What each symbol does to the elements:
se: j987->j171, j809->j54, j107->j321, j505->j679, j227->j880, j828->j33, j762->j342, j169->j233, j229->j131, j543->j555, j288->j777, j200->j227, j378->j52, j243->j504, j330->j847, j679->j543, j31->j674, j88->j972, j125->j828, j692->j537, j674->j415, j220->j243, j52->j476, j250->j333, j448->j165, j233->j922, j299->j669, j379->j943, j54->j250, j358->j468, j328->j863, j437->j299, j802->j125, j415->j50, j552->j499, j847->j517, j777->j652, j843->j706, j307->j448, j486->j613, j230->j187, j517->j328, j956->j835, j753->j289, j616->j814, j132->j550, j193->j200, j50->j229, j345->j220, j669->j53, j361->j36, j599->j288, j171->j239, j706->j345, j113->j598, j677->j425, j598->j793, j43->j437, j550->j88, j425->j509, j730->j169, j504->j768, j392->j539, j14->j987, j321->j398, j234->j43, j990->j14, j652->j809, j922->j586, j342->j234, j768->j11, j179->j311, j515->j758, j863->j887, j259->j329, j239->j599, j147->j990, j131->j68, j732->j319, j887->j627, j48->j32, j32->j716, j545->j753, j627->j361, j53->j493, j973->j692, j586->j923, j498->j804, j33->j230, j196->j330, j72->j113, j613->j988, j205->j515, j63->j973, j923->j147, j975->j63, j509->j193, j155->j676, j11->j358, j537->j378, j476->j913, j716->j732, j913->j48, j883->j344, j319->j379, j814->j975, j36->j179, j852->j259, j159->j730, j676->j132, j165->j661, j344->j196, j539->j313, j68->j205, j555->j159, j988->j307, j311->j107, j289->j505, j758->j392, j943->j72, j661->j883, j333->j677, j804->j616, j972->j498, j499->j843, j329->j956, j880->j802, j398->j545, j468->j852, j835->j31, j187->j552, j493->j155, j313->j487, j793->j486, j487->j762
di: j987->j809, j809->j193, j107->j679, j505->j233, j227->j187, j828->j706, j762->j53, j169->j14, j229->j539, j543->j586, j288->j677, j200->j230, j378->j732, j243->j259, j330->j361, j679->j922, j31->j205, j88->j63, j125->j843, j692->j32, j674->j515, j220->j852, j52->j319, j250->j227, j448->j847, j233->j987, j299->j550, j379->j613, j54->j200, j358->j31, j328->j311, j437->j132, j802->j499, j415->j758, j552->j504, j847->j36, j777->j425, j843->j11, j307->j330, j486->j883, j230->j220, j517->j179, j956->j131, j753->j730, j616->j378, j132->j814, j193->j33, j50->j392, j345->j468, j669->j88, j361->j545, j599->j333, j171->j54, j706->j358, j113->j448, j677->j802, j598->j165, j43->j676, j550->j975, j425->j125, j730->j990, j504->j329, j392->j43, j14->j652, j321->j543, j234->j155, j990->j777, j652->j509, j922->j171, j342->j493, j768->j956, j179->j289, j515->j342, j863->j107, j259->j50, j239->j250, j147->j288, j131->j313, j732->j793, j887->j321, j48->j72, j32->j113, j545->j159, j627->j398, j53->j972, j973->j48, j586->j239, j498->j692, j33->j345, j196->j627, j72->j307, j613->j344, j205->j762, j63->j913, j923->j599, j975->j476, j509->j828, j155->j804, j11->j835, j537->j716, j476->j379, j716->j598, j913->j943, j883->j863, j319->j486, j814->j52, j36->j753, j852->j415, j159->j147, j676->j616, j165->j517, j344->j887, j539->j437, j68->j487, j555->j923, j988->j196, j311->j505, j289->j169, j758->j234, j943->j988, j661->j328, j333->j880, j804->j537, j972->j973, j499->j768, j329->j229, j880->j552, j398->j555, j468->j674, j835->j68, j187->j243, j493->j498, j313->j299, j793->j661, j487->j669
tu: j987->j777, j809->j425, j107->j289, j505->j730, j227->j33, j828->j499, j762->j299, j169->j147, j229->j758, j543->j233, j288->j250, j200->j828, j378->j32, j243->j468, j330->j887, j679->j169, j31->j131, j88->j814, j125->j552, j692->j913, j674->j68, j220->j358, j52->j716, j250->j193, j448->j196, j233->j990, j299->j676, j379->j793, j54->j509, j358->j956, j328->j36, j437->j155, j802->j187, j415->j205, j552->j220, j847->j627, j777->j333, j843->j504, j307->j344, j486->j165, j230->j706, j517->j361, j956->j50, j753->j555, j616->j692, j132->j804, j193->j125, j50->j515, j345->j11, j669->j132, j361->j321, j599->j54, j171->j652, j706->j768, j113->j988, j677->j227, j598->j307, j43->j493, j550->j616, j425->j880, j730->j923, j504->j852, j392->j342, j14->j288, j321->j505, j234->j53, j990->j599, j652->j677, j922->j14, j342->j669, j768->j259, j179->j545, j515->j487, j863->j179, j259->j674, j239->j809, j147->j239, j131->j392, j732->j113, j887->j311, j48->j379, j32->j943, j545->j543, j627->j107, j53->j550, j973->j476, j586->j987, j498->j63, j33->j843, j196->j863, j72->j613, j613->j661, j205->j313, j63->j52, j923->j171, j975->j378, j509->j802, j155->j972, j11->j329, j537->j48, j476->j732, j716->j72, j913->j319, j883->j517, j319->j598, j814->j537, j36->j398, j852->j31, j159->j586, j676->j498, j165->j330, j344->j328, j539->j234, j68->j539, j555->j922, j988->j883, j311->j753, j289->j159, j758->j762, j943->j486, j661->j847, j333->j200, j804->j973, j972->j975, j499->j243, j329->j415, j880->j230, j398->j679, j468->j835, j835->j229, j187->j345, j493->j88, j313->j43, j793->j448, j487->j437
zu: j987->j14, j809->j652, j107->j311, j505->j289, j227->j200, j828->j125, j762->j487, j169->j730, j229->j50, j543->j679, j288->j599, j200->j193, j378->j537, j243->j220, j330->j196, j679->j505, j31->j835, j88->j550, j125->j802, j692->j973, j674->j31, j220->j345, j52->j378, j250->j54, j448->j307, j233->j169, j299->j437, j379->j319, j54->j809, j358->j11, j328->j517, j437->j43, j802->j880, j415->j674, j552->j187, j847->j330, j777->j288, j843->j499, j307->j988, j486->j793, j230->j33, j517->j847, j956->j329, j753->j545, j616->j804, j132->j676, j193->j509, j50->j415, j345->j706, j669->j299, j361->j627, j599->j239, j171->j987, j706->j843, j113->j72, j677->j333, j598->j113, j43->j234, j550->j132, j425->j677, j730->j159, j504->j243, j392->j758, j14->j990, j321->j107, j234->j342, j990->j147, j652->j777, j922->j233, j342->j762, j768->j504, j179->j36, j515->j205, j863->j328, j259->j852, j239->j171, j147->j923, j131->j229, j732->j716, j887->j863, j48->j913, j32->j48, j545->j398, j627->j887, j53->j669, j973->j63, j586->j922, j498->j972, j33->j828, j196->j344, j72->j943, j613->j486, j205->j68, j63->j975, j923->j586, j975->j814, j509->j425, j155->j493, j11->j768, j537->j692, j476->j52, j716->j32, j913->j476, j883->j661, j319->j732, j814->j616, j36->j361, j852->j468, j159->j555, j676->j155, j165->j448, j344->j883, j539->j392, j68->j131, j555->j543, j988->j613, j311->j179, j289->j753, j758->j515, j943->j379, j661->j165, j333->j250, j804->j498, j972->j88, j499->j552, j329->j259, j880->j227, j398->j321, j468->j358, j835->j956, j187->j230, j493->j53, j313->j539, j793->j598, j487->j313

The rows follow the links: the fewer symbols apart two elements are, the more alike their rows tend to be.

Each row is also shifted at random along 9 hidden directions that mean nothing.

Each row, then its element:
 40   54   36   37   -9  -32  -37  -38    5   13  -43   -1   12   38   60  -51  -21    0   35  -18   24  -20  -53    4   20  -41  -19   31   41   -2    5    0  -25  -20  -24    1  -21  -20   -5; element j32
 -7   -9   -9    8    5    2   10  -11   13  -13  -14  -10    6    5   14   10    7   21  -24    7  -22   -9    4  -14    2   24  -26    5  -20   10  -21    1  -34   -1    5   27  -26  -15   23; element j299
 31   18    7  -26  -22   -5   19    9    4  -10   19   -9   31  -42   15  -22  -12    6   20    2   20  -16   -1  -21   14  -33   -1  -16   27    9    7  -33   33   15   17  -31  -16    7   10; element j613
  6  -25  -64   -4   10   22   23   14   -9  -11  -10   10  -14   57   -9   20   52  -14  -13    8   -3    2   41   -2  -21   29   20   -2  -26   -3  -26   54  -36   26   27   50    0  -21  -10; element j233
 16  -26  -40   -6   15   20  -10    4    1   -9  -18  -13  -20   12   -9   41   31   12  -41   26  -46   18    6  -11  -36   65  -14   17  -53   -8  -10   14  -33  -36    8   30    3   -3   -5; element j31
-36  -29    5   -1    4   17   29    9   -2    9   42   21   38  -61   21   27   -3  -21  -15  -12  -30   24   68  -22  -13   -6   -2  -27  -21  -19    7  -15   33   10   41    0   15  -21   22; element j11
 12  -59   -6   34   -7   10   -3   -3   -5   11   23    4  -15  -14   13   37    0   26    6  -24  -37  -21   75   59   -2    2   15  -15  -13  -13    0   33   12   42   27  -33   27  -20   20; element j987
-15  -13   16   16  -14    6   14  -18   12  -11   21   19   18    7   -1   -3   -2    3  -15  -16  -29  -23   13  -11   18   10  -12   14  -32  -14    2   23   10  -10    8  -12  -18  -23   27; element j493
 52   -8    7   -1  -11  -17   -4    4   -8  -14   -2  -28   -1   14  -46    1  -26   12    5    1   12  -18   -9   40   23  -11    6    6   17   10   27   12   25    1  -19  -27  -25  -23  -19; element j319
-106   -27   -55    -6    12     5    22    -4    12   -17     6   -45    26   -41    60    17    38    41     4    -1   -13    -7    87     3   -30    21   -35   -28   -20   -17    -2    16   -51    67    18    22   -13   -37    30; element j344
 22    4  -22   14   11   13   -8   36    6  -12  -61   11  -22  -15   -8    1   43    3    5    7   40    5   26  -14  -53   10    1  -11   35   20   22   17  -17  -31    3   32   -3   42  -14; element j328
  2  -27    0  -14  -21    8   37   -6   13  -12   40  -15   14  -45    7   26   -9   32  -22   -8  -49  -24    9   -8   25   13  -22   -6  -56    4  -14  -16   16   15   30  -41  -17  -15   43; element j53
 35   15   45   15   -4  -15  -19  -48   11    8    2  -17  -10   26   15  -21  -43   25    2   -3  -17  -30  -66   27   53   -4  -16   27   -2    5  -18  -13  -27   -1  -31  -28  -16  -11   22; element j234
-21  -44   -6  -43   12   -4   25   27    0  -30   19  -67   -8  -50  -55   49  -44   49  -31   20  -18    5    4   35   18   35  -19  -26  -20   45   -2  -38   11   39  -11  -27  -27    2    9; element j669
-49  -16   30   29   21   -6  -36   14    0    3  -13    5   -3  -34   -4   16  -26  -12  -14   -4    2   40   66   18  -34   12   -3   -3   30   -1   32   -2   15  -24  -33   24   10    0  -10; element j674
-102    38    50    15    -9   -39   -73   -25    11    12   -35   -18   -33    -6    61   -23   -27    33    25   -16   -19   -13   -48    21   -15    36   -28    53    -2    -8    22    -4   -16   -72   -40   -53    -2    23     3; element j616
 -3  -23  -14  -21    4   14   -2   15   -1    0    9  -15  -14  -43    3   42    8   12  -29   16  -48   21   11  -11  -28   47   -8    3  -47   -2   -3  -19    5  -31   22  -14   15   14    5; element j329
  7  -18   22   -1   20   -5    7    8   -9  -23    4  -25   19   16  -59  -15  -42    4   20   -4   61   -6   29   55   23  -24    9  -27   65   14   31   12   12   65  -43    1  -28  -21  -24; element j448
 40  -16  -13    0   -6    3   11   34   -2    1  -15   -2  -47  -27   -2   31   14    2    2   -9    8   -1   30   25  -21   11   30  -11   -4   24   -9   17    8    3   26  -17   12   27   -4; element j555
 58   17  -20   17    1    8    8  -39    7   25  -23   22   -4   32   46   -1   42   -6  -10    8  -16  -14  -60  -36    6   -7   -5    6  -21  -15  -56   -6  -53   -4   37   32   16    7   12; element j802
 -7  -21    3   20   18   -7  -19  -45    0   21  -22  -14  -40   33   28   28   12   21  -14    7  -39  -17  -35   35    1   46    0   23  -34  -25  -29   24  -62  -15   11   -6   14  -11    5; element j499
 -9   -2  -31   -3    8   15   20   18    0  -10   -9    3   11   -4  -11   -7   37   -2    8    5   25    1   27  -13  -15  -17   -5  -21    7    4   19   14  -13   18    5   22   -3   -1    1; element j887
-51   -3   39   -2   10    0  -18  -27   -2   12   30    1   -8    9    9    3  -29  -15   -1  -14  -20   11   -5   24    7   35    8   21  -28  -36   -2   11    2   -2  -25  -26   17   -6   -3; element j852
 49   -6   56   34  -35    4    0    1   17   24   18   56  -63  -48  -14   25   -9  -28   -7  -57   19  -16   10   18  -17   21   49    9  -16  -32  -33   32   62   -6    2  -63   47   81  -17; element j509
 65  -20   22   46   19   -6  -16   -1    6   -5  -44   -2   -9    6  -22   13  -25   12  -23    3   11    4   21   27    3   -7  -11   -5   43   32    4    0  -18   -5  -23   41  -25  -10    3; element j487
 88  -18   -9   13   10    9   -3    7    2   -4  -20  -13    6  -13  -19   23   -7   19  -29   25  -20   12    1   -4    3   -9  -18  -12    8   31    4  -29   -8  -14    3   30  -11   -9   10; element j205
 -9   -5  -55  -32   22    4    6  -23   -9    6  -17  -26   -8   49   -2   17   42   12  -26   52  -33    4  -71  -23    4   32  -11    7  -38   -4  -41  -15  -67  -14   23   40    4  -12   -2; element j230
 -3   23    3  -16   -2   -3   23   14    4    5    9  -14   -9  -38   14  -11   -4   -4   27  -13   36    2   -3    5    5  -30    6  -24    4   15   -1  -14    2   42   -4  -21    8   22    5; element j311
 56  -34   61   66   26  -22  -33  -14   -2   33  -53   -8  -34  -44   24   37  -44   23    6  -15    3   -4   13   77    0  -21    5  -21   60   23    4  -18  -14   -2    7  -17   14   10    8; element j552
  2  -25   27  -21   43    6   24    2  -13   -6    8  -35   -9    2  -45   33  -60  -14  -12   -7   33   32    0   51   11   28   11  -29    6   13  -25  -11  -11   78  -29   10   -4    1  -27; element j768
 50   24   -4   -6  -19    7   21    9    6   15   -2   16  -23  -20   59   -1   15  -13   19  -22    9   -7   -6  -16   -7   -8   23   -5  -14   11  -44   -2   -5   18   40  -15   15   32   12; element j730
 41  -18    3   -3   22   -4  -38    7  -23    8  -19  -25  -18   40  -35    0  -33   29   24   25    4    1  -35   59   20  -16   10   -9   54   34   10  -24   -9   14  -22   -9   15    6  -17; element j171
 32  -43   15   15   39    4    7   -3  -17    0  -16    0  -11   34  -65   31  -22  -18  -20    9   15   14    6   46    8   12   20  -17   20    6    3   18  -10   18   -8   28   -3  -18  -25; element j706
-59   12   29  -13    2  -31  -59  -13  -13   26    4  -10  -37   11  -37  -13  -23   12    8   33  -15    1  -74   29   17    3   18   27   30   -8   22  -31   17  -68  -35  -42   33   30  -18; element j880
-60    6    5   20    2   -1   15   44    6  -21  -23   29   34  -43    4    1    2  -33   -7  -31   40   34   78  -39  -50  -11  -15  -19   23   11   26    6   37   -3   -3   44  -20    5  -12; element j63

From each start, follow one symbol. Which element do you reach?
Answers are names.
new walk
 -3  -30  -15    6  -12    4   -4   31   -8    2    0   16  -39   -7  -17   25   20   -5    1   -5  -12   -3   54   25  -24   20   39    1   -4    2   15   38   25  -23   22  -19   18   11   -6
zu
j730
new walk
 15   10  -19  -40   16    1   10  -12    2  -13   12  -49    4   16  -19    5  -21   19  -26   33  -11   17  -52   -7   27   17  -23    0  -22   21  -32  -38  -34   30  -29   28  -18   -8    2
zu
j515
new walk
-49   28   -7    7   -5   -2  -10    5    6   -8  -27   25   37    5   38  -25   23   -8    2    0   -8    9   -6  -62  -22   -7  -34   16   -1    4   18  -11   -4  -54   10   30  -19   -7   12
di
j537
new walk
-10  -28   41   17   10   -8   -6    7  -11   20   10   18    6  -43  -19   19  -27  -14   -4    3   -8   14   26   21    6  -24   18  -19   35    2   30  -23   42  -25   16  -18   17   -1    4
se
j706
new walk
-45    3   48   -3    3  -22  -21   -6   11   -5  -18  -43  -32  -41   26   13  -53   41    6  -18   -5   -8  -28   39    3   39  -23   11   -5   23   -9  -24  -11    3  -28  -51  -15   31    9
di
j814
new walk
 16   59   14  -10  -22   -8  -25  -11   10    3  -24   17    8    2   51  -58   15   -1   31    7   24  -20  -49  -46   -7  -12   -1   26   38   -5    2  -16   -2  -56    3  -12   -8   33    0
se
j448
new walk
-45   24  -28  -25    6   10   30    1    1  -28    0    2   35   52  -12  -17   12  -24   -8   -9   23   14  -21  -45   -4   17  -24   10  -38   -6  -15   18  -19   26  -17   46  -32  -21  -17
tu
j378
new walk
-10   11   11    3    8   -8  -32  -14    7    8   -9  -24  -16   -9   23    4  -16   17  -14   14  -22   15  -19    5   -7   25  -19   18   -9    3   -8  -20  -24  -22  -27    7    3    6    5
zu
j229
new walk
-85    7  -24  -28  -16    4  -15   16   -7    7   33   17   -4    3   15  -12   21  -10   12   10  -24    9   21  -21  -19   16   23   15   -9  -18    0    3   24  -26   14  -13   31   14    0
zu
j147
new walk
-21   -5   53   30   19    5    2  -35    8   16   14   10   -4   -4   41   12  -36  -27    1  -47   12   12   32   30    0   23    4   -1  -15  -34  -29   24  -18   53  -17   -1   11   -8    1
se
j852
new walk
-33   21  -28  -56   -5    6   28    3    7  -18   19  -40   12  -22   21  -13    8   21   14   11   19   -8  -19  -22   -1   18  -13  -13  -13    1  -23  -22  -18   48    3  -12  -14   17    4
se
j883
new walk
 80   -1   -5   24   10   12  -21   -2   -4   -4  -28   24    6   54  -44   -6   12  -14  -27   26   -7   13  -15  -18    3   -2   -4   18   15    8   16    9  -12  -54  -18   55   -9  -14  -11
di
j487
new walk
-102     8    -2     1    -2   -10   -40   -13     0    17     8    -3   -23     9    62   -12     3    10    25    -9   -17     0    20    19   -21    28     9    21     1   -24   -16    14   -21     2    -9   -13    29     9     3
zu
j990
new walk
 74   33  -19    3  -23   12   21   18    8   13  -16   37   -4  -25   34  -20   52  -16   17   -2   10   -9  -17  -54  -13  -41    7   -7   -5   12    0   -8    4  -35   47   -2   13   29   17
zu
j311
new walk
-17   13   26    5    9  -10  -36   -4   -6   11  -15   -2  -52   39   12  -12  -26   -7   27  -19   30   -1  -14   50   -7   29   32   20   26    0  -26   25  -17   19  -35  -14   19   35  -27
tu
j239
new walk
 67  -16   34   29  -17   -1   -7   19    5   22   -9   32  -39  -59  -21   29  -10   -4   -8  -19   11   -2    5   14  -15  -12   29  -14   22    5   -8  -16   52  -20   16  -35   37   64   -9
zu
j509
